Here is a tiny trained network, its code and every weight. The questions are about switching its units off for an input and a target symbol, where a switched-off unit gives its printed mean instead of its output.

import numpy as np


def w(rows, s, z=0):
    codes = np.array(rows[::2]) - 128.0
    scale = np.full(codes.shape[1], s)
    scale[-1] = z or s
    return codes * scale


def f(y):
    return y / 2 * (1 + np.tanh(0.7978845608 * (y + 0.044715 * y**3)))


def softmax(a):
    e = np.exp(a - a.max(-1, keepdims=True))
    return e / e.sum(-1, keepdims=True)


def log_softmax(a):
    a = a - a.max(-1, keepdims=True)
    return a - np.log(np.exp(a).sum(-1, keepdims=True))


def net(x, mask):
    ids = ['Ωαβγζηξ'.index(c) for c in x.split()]
    T = len(ids)
    res = E[ids] + P[:T]
    r = res
    for j in range(2):
        rows = slice(3 * j, 3 * j + 3)
        q, k, v = (r @ M[0][rows].T for M in (Q, K, V))
        z = softmax(np.where(np.tri(T) > 0, q @ k.T / 3**0.5, -1e9)) @ v
        o = O[0][rows]
        res = res + np.where(mask[j], z, o[:, -1]) @ o[:, :-1]
    y = f(res @ A[0][:, :-1].T + A[0][:, -1])
    res = res + np.where(mask[2:10], y, B[0][:, -1]) @ B[0][:, :-1]
    return log_softmax(res[-1] @ U[:, :-1].T + U[:, -1])


Q, K, V, O, A, B = {}, {}, {}, {}, {}, {}
E = w([
[180,159,138,41,87],'Ω',
[22,116,156,82,142],'α',
[209,92,147,6,176],'β',
[55,27,88,78,102],'γ',
[59,66,37,143,120],'ζ',
[116,126,130,140,231],'η',
[82,87,107,90,106],'ξ',
],0.019)
P = w([
[129,162,116,81,67],'0',
[155,172,149,130,155],'1',
[131,169,138,132,173],'2',
[111,150,115,101,123],'3',
[142,125,125,186,89],'4',
[176,132,129,197,82],'5',
[141,131,116,111,9],'6',
[140,135,130,154,144],'7',
[124,132,125,154,124],'8',
[136,198,146,61,193],'9',
],0.014)
Q[0] = w([
[45,176,107,111,168],'H1',
[99,124,141,107,161],'H1',
[82,91,207,239,139],'H1',
[135,254,141,164,158],'H2',
[123,155,168,128,66],'H2',
[99,110,131,41,152],'H2',
],0.0067)
K[0] = w([
[163,117,82,79,41],'H1',
[167,81,108,194,135],'H1',
[162,109,143,157,189],'H1',
[82,174,169,163,68],'H2',
[202,161,86,120,178],'H2',
[158,129,106,134,2],'H2',
],0.0086)
V[0] = w([
[121,168,100,138,37],'H1',
[121,150,35,154,164],'H1',
[65,155,193,175,128],'H1',
[49,38,198,143,115],'H2',
[86,74,148,60,10],'H2',
[105,249,175,129,66],'H2',
],0.011)
O[0] = w([
[136,128,99,236,156,119],'H1',
[112,141,17,136,87,156],'H1',
[2,91,96,127,92,45],'H1',
[127,132,139,111,33,131],'H2',
[134,142,140,128,88,254],'H2',
[52,117,134,158,148,60],'H2',
],0.017,0.0064)
A[0] = w([
[232,160,150,54,140,128],'N1',
[145,159,187,90,118,108],'N2',
[167,185,163,108,146,176],'N3',
[110,91,208,135,134,214],'N4',
[210,45,139,228,108,95],'N5',
[80,234,138,70,134,133],'N6',
[2,112,60,220,218,252],'N7',
[89,26,107,154,120,244],'N8',
],0.0075,0.0023)
B[0] = w([
[72,74,159,243,151,251],'N1',
[2,105,195,124,55,166],'N2',
[149,52,15,36,112,187],'N3',
[36,80,204,40,149,135],'N4',
[37,92,171,177,116,148],'N5',
[142,77,28,71,98,148],'N6',
[131,154,63,98,137,144],'N7',
[83,179,116,208,102,134],'N8',
],0.0071,0.014)
U = w([
[79,95,138,243,197,75],'Ω',
[81,151,140,124,140,231],'α',
[212,2,134,142,169,39],'β',
[162,97,154,195,104,1],'γ',
[229,111,56,199,141,212],'ζ',
[151,58,58,85,170,113],'η',
[136,143,147,182,136,113],'ξ',
],0.0086,0.0046)

Each question gives the input, a string of symbols that net reads in full, and the target symbol t.
The units are the heads (3 rows each of Q, K, V and O) and the neurons (one row each of A and B). Each row of codes is followed by its name. A weight is (code - 128) times the scale printed after its matrix; where a second scale follows, it is the last column's (O, A, B and U).
mask holds one flag per unit, heads first, then neurons. A switched-off unit (its flag False) gives its mean, the last column of its rows in O or B, instead of its output. The means were averaged over made-up inputs and are rounded, as every weight is.
A unit's drop is (log p(t) with every unit on - log p(t) with that unit switched off) / (log p(t) with every unit on - log p(t) with every unit switched off).
The circuit of an input: a set's keep is (log p(t) with only the set's units on - log p(t) with every unit switched off) / (log p(t) with every unit on - log p(t) with every unit switched off). Starting from all 10 units, units are removed one at a time, each time the one whose removal leaves the highest keep (on an exact tie, the one counted first), for as long as the keep stays at least 0.8.
circuit, biggest first: the units of the circuit, biggest drop first
top k neurons: the k neurons with the biggest drops, biggest first
heads that matter: for each layer, one digit per head in row order, 1 if its drop is at least 0.15 and else 0, layers parted by /
input ζ ζ Ω Ω Ω Ω γ ξ ξ ξ, target ζ: circuit, biggest first : [H1]
input γ β β, target γ: top 2 neurons : [N2, N1]
input ζ η β η, target ζ: heads that matter : 10
input η α ξ, target α: heads that matter : 11
input Ω β β ξ, target β: heads that matter : 10
input Ω Ω ζ, target Ω: heads that matter : 11
input η η α η α Ω η η Ω, target α: heads that matter : 10
input Ω ζ β ξ η η Ω ζ α Ω, target Ω: heads that matter : 11
input ξ β β η γ ξ, target β: heads that matter : 11
input β Ω η Ω γ Ω η, target Ω: top 2 neurons : [N5, N6]
input ζ β ζ ζ ζ η ξ, target ζ: circuit, biggest first : [H1, N2]
input η ζ Ω η, target η: heads that matter : 11
input η η η η ζ ζ, target η: heads that matter : 11
input ζ β η ζ η ξ ζ α η ζ, target ζ: heads that matter : 10
input α η γ, target α: circuit, biggest first : [H1, N3, N1]
input ζ η γ ζ γ γ ζ γ ζ Ω, target ζ: top neuron : [N3]
input Ω β ζ β η β β β Ω, target β: circuit, biggest first : [N3, H1, N1]
input β η η, target β: circuit, biggest first : [H1, N3, N1]
input Ω η η, target η: heads that matter : 01
input β η η η η η Ω β α η, target Ω: circuit, biggest first : [H1, N1]
input γ η ξ ξ η β β ξ η γ, target β: circuit, biggest first : [H1]
input ζ Ω η ζ, target ζ: top 2 neurons : [N1, N2]
input γ β α η α η, target α: circuit, biggest first : [H1, H2]
input γ γ γ, target γ: heads that matter : 01
input η γ β Ω, target β: circuit, biggest first : [H1, N3, N1]
input α η η α η ξ, target η: top 2 neurons : [N1, N2]
